Below is a small trained network, with its code and all its weights. Each question gives an input and a target symbol and asks what happens when units are switched off, that is, made to give their printed mean instead of their output.

import numpy as np


def w(rows, s, z=0):
    codes = np.array(rows[::2]) - 128.0
    scale = np.full(codes.shape[1], s)
    scale[-1] = z or s
    return codes * scale


def norm(h):
    return h / np.sqrt((h * h).mean(-1, keepdims=True) + 1e-5)


def softmax(a):
    e = np.exp(a - a.max(-1, keepdims=True))
    return e / e.sum(-1, keepdims=True)


def log_softmax(a):
    a = a - a.max(-1, keepdims=True)
    return a - np.log(np.exp(a).sum(-1, keepdims=True))


def net(x, mask):
    ids = ['ΔΠΨΩαβγζηθλμξστφ'.index(c) for c in x.split()]
    T = len(ids)
    res = E[ids] + P[:T]
    u = 0
    for l in range(2):
        r = norm(res)
        for j in range(3):
            rows = slice(3 * j, 3 * j + 3)
            q, k, v = (r @ M[l][rows].T for M in (Q, K, V))
            z = softmax(np.where(np.tri(T) > 0, q @ k.T / 3**0.5, -1e9)) @ v
            o = O[l][rows]
            res = res + np.where(mask[u + j], z, o[:, -1]) @ o[:, :-1]
        u += 3
    return log_softmax(norm(res)[-1] @ U[:, :-1].T + U[:, -1])


Q, K, V, O = {}, {}, {}, {}
E = w([
[121,80,90,85,196,125],'Δ',
[175,115,103,150,25,157],'Π',
[100,112,100,148,135,119],'Ψ',
[179,109,131,191,193,187],'Ω',
[116,168,63,92,70,164],'α',
[206,78,123,60,128,125],'β',
[119,40,53,94,106,86],'γ',
[89,62,106,138,113,202],'ζ',
[125,157,140,196,184,148],'η',
[117,82,133,118,68,96],'θ',
[161,156,99,153,104,39],'λ',
[131,132,48,67,180,111],'μ',
[144,220,113,247,100,157],'ξ',
[121,104,134,159,68,171],'σ',
[140,122,128,146,151,223],'τ',
[163,169,117,135,162,126],'φ',
],0.015)
P = w([
[91,121,139,97,173,108],'0',
[250,93,131,159,100,135],'1',
[90,156,6,187,118,151],'2',
[184,129,135,126,120,121],'3',
[80,146,17,164,118,157],'4',
[176,133,136,125,123,121],'5',
[69,147,19,143,112,162],'6',
[171,130,139,122,123,122],'7',
[67,146,25,135,110,164],'8',
],0.021)
Q[0] = w([
[124,54,122,181,225,55],'L0H0',
[145,102,236,213,125,161],'L0H0',
[94,212,107,166,80,62],'L0H0',
[126,169,162,127,152,189],'L0H1',
[68,144,75,105,105,202],'L0H1',
[144,102,129,168,180,30],'L0H1',
[123,26,131,214,254,165],'L0H2',
[104,125,155,113,35,214],'L0H2',
[124,151,230,122,13,23],'L0H2',
],0.0097)
K[0] = w([
[161,78,92,206,212,68],'L0H0',
[159,122,195,184,96,151],'L0H0',
[80,167,122,160,145,76],'L0H0',
[139,152,201,119,115,142],'L0H1',
[65,137,136,98,123,91],'L0H1',
[197,126,80,158,94,124],'L0H1',
[156,110,95,203,136,179],'L0H2',
[73,104,146,87,114,199],'L0H2',
[91,173,245,110,139,55],'L0H2',
],0.012)
V[0] = w([
[57,205,143,57,73,197],'L0H0',
[133,166,102,68,89,226],'L0H0',
[135,101,174,172,62,108],'L0H0',
[134,114,169,158,113,150],'L0H1',
[145,85,254,93,140,118],'L0H1',
[30,202,167,114,110,97],'L0H1',
[169,85,136,230,140,161],'L0H2',
[146,76,131,157,110,109],'L0H2',
[109,144,209,73,178,135],'L0H2',
],0.0082)
O[0] = w([
[199,157,73,227,169,78,51],'L0H0',
[160,133,132,216,178,116,142],'L0H0',
[102,70,119,126,247,169,65],'L0H0',
[86,153,147,99,139,73,87],'L0H1',
[156,108,101,66,152,71,54],'L0H1',
[164,106,45,143,167,84,41],'L0H1',
[91,108,92,57,104,82,180],'L0H2',
[193,118,153,52,103,113,146],'L0H2',
[167,116,132,255,130,99,1],'L0H2',
],0.0072,0.0058)
Q[1] = w([
[112,106,199,130,127,73],'L1H0',
[126,65,120,150,190,122],'L1H0',
[177,174,75,156,125,168],'L1H0',
[169,111,157,90,182,135],'L1H1',
[188,124,218,133,116,99],'L1H1',
[153,136,123,102,116,78],'L1H1',
[124,2,131,137,92,127],'L1H2',
[141,150,201,106,119,93],'L1H2',
[222,103,184,123,113,120],'L1H2',
],0.018)
K[1] = w([
[154,132,178,113,28,250],'L1H0',
[129,187,50,157,131,200],'L1H0',
[162,70,120,184,230,45],'L1H0',
[130,158,119,57,132,228],'L1H1',
[132,176,173,131,31,216],'L1H1',
[163,167,96,72,97,38],'L1H1',
[101,23,75,131,84,156],'L1H2',
[86,193,155,95,69,157],'L1H2',
[159,174,75,119,66,245],'L1H2',
],0.013)
V[1] = w([
[182,149,106,116,91,193],'L1H0',
[98,205,71,101,203,116],'L1H0',
[157,82,133,119,167,37],'L1H0',
[127,67,39,94,135,174],'L1H1',
[174,200,75,66,106,87],'L1H1',
[111,112,91,202,8,59],'L1H1',
[178,116,89,76,120,147],'L1H2',
[195,95,46,187,196,90],'L1H2',
[75,70,43,152,116,144],'L1H2',
],0.015)
O[1] = w([
[77,51,100,79,149,133,33],'L1H0',
[120,205,97,92,174,229,142],'L1H0',
[215,174,164,144,133,104,253],'L1H0',
[165,113,107,192,239,231,203],'L1H1',
[191,124,32,17,168,102,110],'L1H1',
[177,87,67,158,10,169,78],'L1H1',
[124,93,83,135,172,114,166],'L1H2',
[125,19,197,83,165,50,161],'L1H2',
[122,48,142,100,144,217,214],'L1H2',
],0.011,0.0069)
U = w([
[166,190,199,124,235,171,54],'Δ',
[23,88,147,148,206,84,192],'Π',
[232,103,185,108,61,254,1],'Ψ',
[12,183,109,182,142,123,192],'Ω',
[105,22,19,165,126,108,180],'α',
[103,154,68,129,166,29,219],'β',
[116,91,18,234,231,205,25],'γ',
[75,83,186,224,131,186,121],'ζ',
[160,199,224,70,43,159,129],'η',
[229,110,99,142,161,120,177],'θ',
[215,183,28,73,143,148,17],'λ',
[146,125,105,14,181,142,141],'μ',
[55,124,94,105,47,202,98],'ξ',
[188,61,215,49,127,118,132],'σ',
[55,89,196,131,64,98,196],'τ',
[151,118,123,44,54,78,162],'φ',
],0.012,0.0058)

Each question gives the input, a string of symbols that net reads in full, and the target symbol t.
The units are the heads (3 rows each of Q, K, V and O). Each row of codes is followed by its name. A weight is (code - 128) times the scale printed after its matrix; where a second scale follows, it is the last column's (O and U).
mask holds one flag per head, layer by layer. A switched-off head (its flag False) gives its mean, the last column of its rows in O, instead of its output. The means were averaged over made-up inputs and are rounded, as every weight is.
A unit's drop is (log p(t) with every unit on - log p(t) with that unit switched off) / (log p(t) with every unit on - log p(t) with every unit switched off).
The circuit of an input: a set's keep is (log p(t) with only the set's units on - log p(t) with every unit switched off) / (log p(t) with every unit on - log p(t) with every unit switched off). Starting from all 6 units, units are removed one at a time, each time the one whose removal leaves the highest keep (on an exact tie, the one counted first), for as long as the keep stays at least 0.8.
units of the circuit, in order: the units of the circuit, biggest drop first
most important unit: the unit with the biggest drop
heads that matter: for each layer, one digit per head in row order, 1 if its drop is at least 0.15 and else 0, layers parted by /
input Ψ ζ ζ ζ Δ Δ ξ Ψ Π, target Ψ: heads that matter -> 111 / 101
input σ Π λ Ψ τ η, target Ω: heads that matter -> 010 / 101
input λ Δ Π λ ζ, target λ: units of the circuit, in order -> (L1H1, L1H0)
input σ α Ψ Ψ η φ Δ Ω Π, target σ: units of the circuit, in order -> (L1H2, L0H1, L0H2)
input η ξ λ Δ ξ, target η: most important unit -> L0H2
input λ τ Δ σ Δ Δ Ψ, target λ: units of the circuit, in order -> (L1H1, L1H0)
input λ Δ ζ Ψ τ Ψ Δ Ω λ, target λ: units of the circuit, in order -> (L1H1, L0H1)
input Ω Ψ α, target Ω: heads that matter -> 111 / 010
input σ α ξ, target σ: heads that matter -> 111 / 001
input Ω η ξ Ω Ψ ζ Ψ, target Ω: units of the circuit, in order -> (L0H1, L0H2, L0H0, L1H1)
input ξ β Π γ ξ σ Ω, target ξ: units of the circuit, in order -> (L0H1, L0H2, L1H1)
input ζ Δ Ψ μ Δ β Δ Ω, target Π: units of the circuit, in order -> (L1H0, L1H1)
input λ Π Δ σ ζ α Π γ, target α: heads that matter -> 000 / 100
input σ ξ Δ Ψ α φ, target β: most important unit -> L1H2
input ζ Ω Ω, target ζ: units of the circuit, in order -> (L0H2, L1H1)
input θ Δ Δ γ τ, target θ: units of the circuit, in order -> (L0H1, L1H0, L0H2)
input α ξ Δ, target α: units of the circuit, in order -> (L0H0, L1H1, L1H2, L0H1)
input Π η Ψ η σ Δ Ψ, target Π: units of the circuit, in order -> (L0H0, L0H2, L1H2)
input β τ Δ Δ, target μ: heads that matter -> 101 / 111
input ξ α ξ λ τ σ β, target ξ: units of the circuit, in order -> (L0H1, L1H0, L1H1)
input τ η η Δ Ψ Ψ γ α, target θ: units of the circuit, in order -> (L0H0)
input γ Ω μ τ, target Δ: heads that matter -> 100 / 011
input λ γ γ Δ Δ Π Δ, target λ: heads that matter -> 111 / 010
input Δ β γ, target Δ: heads that matter -> 011 / 110
input Δ ζ σ Δ θ η ξ μ, target λ: heads that matter -> 000 / 011
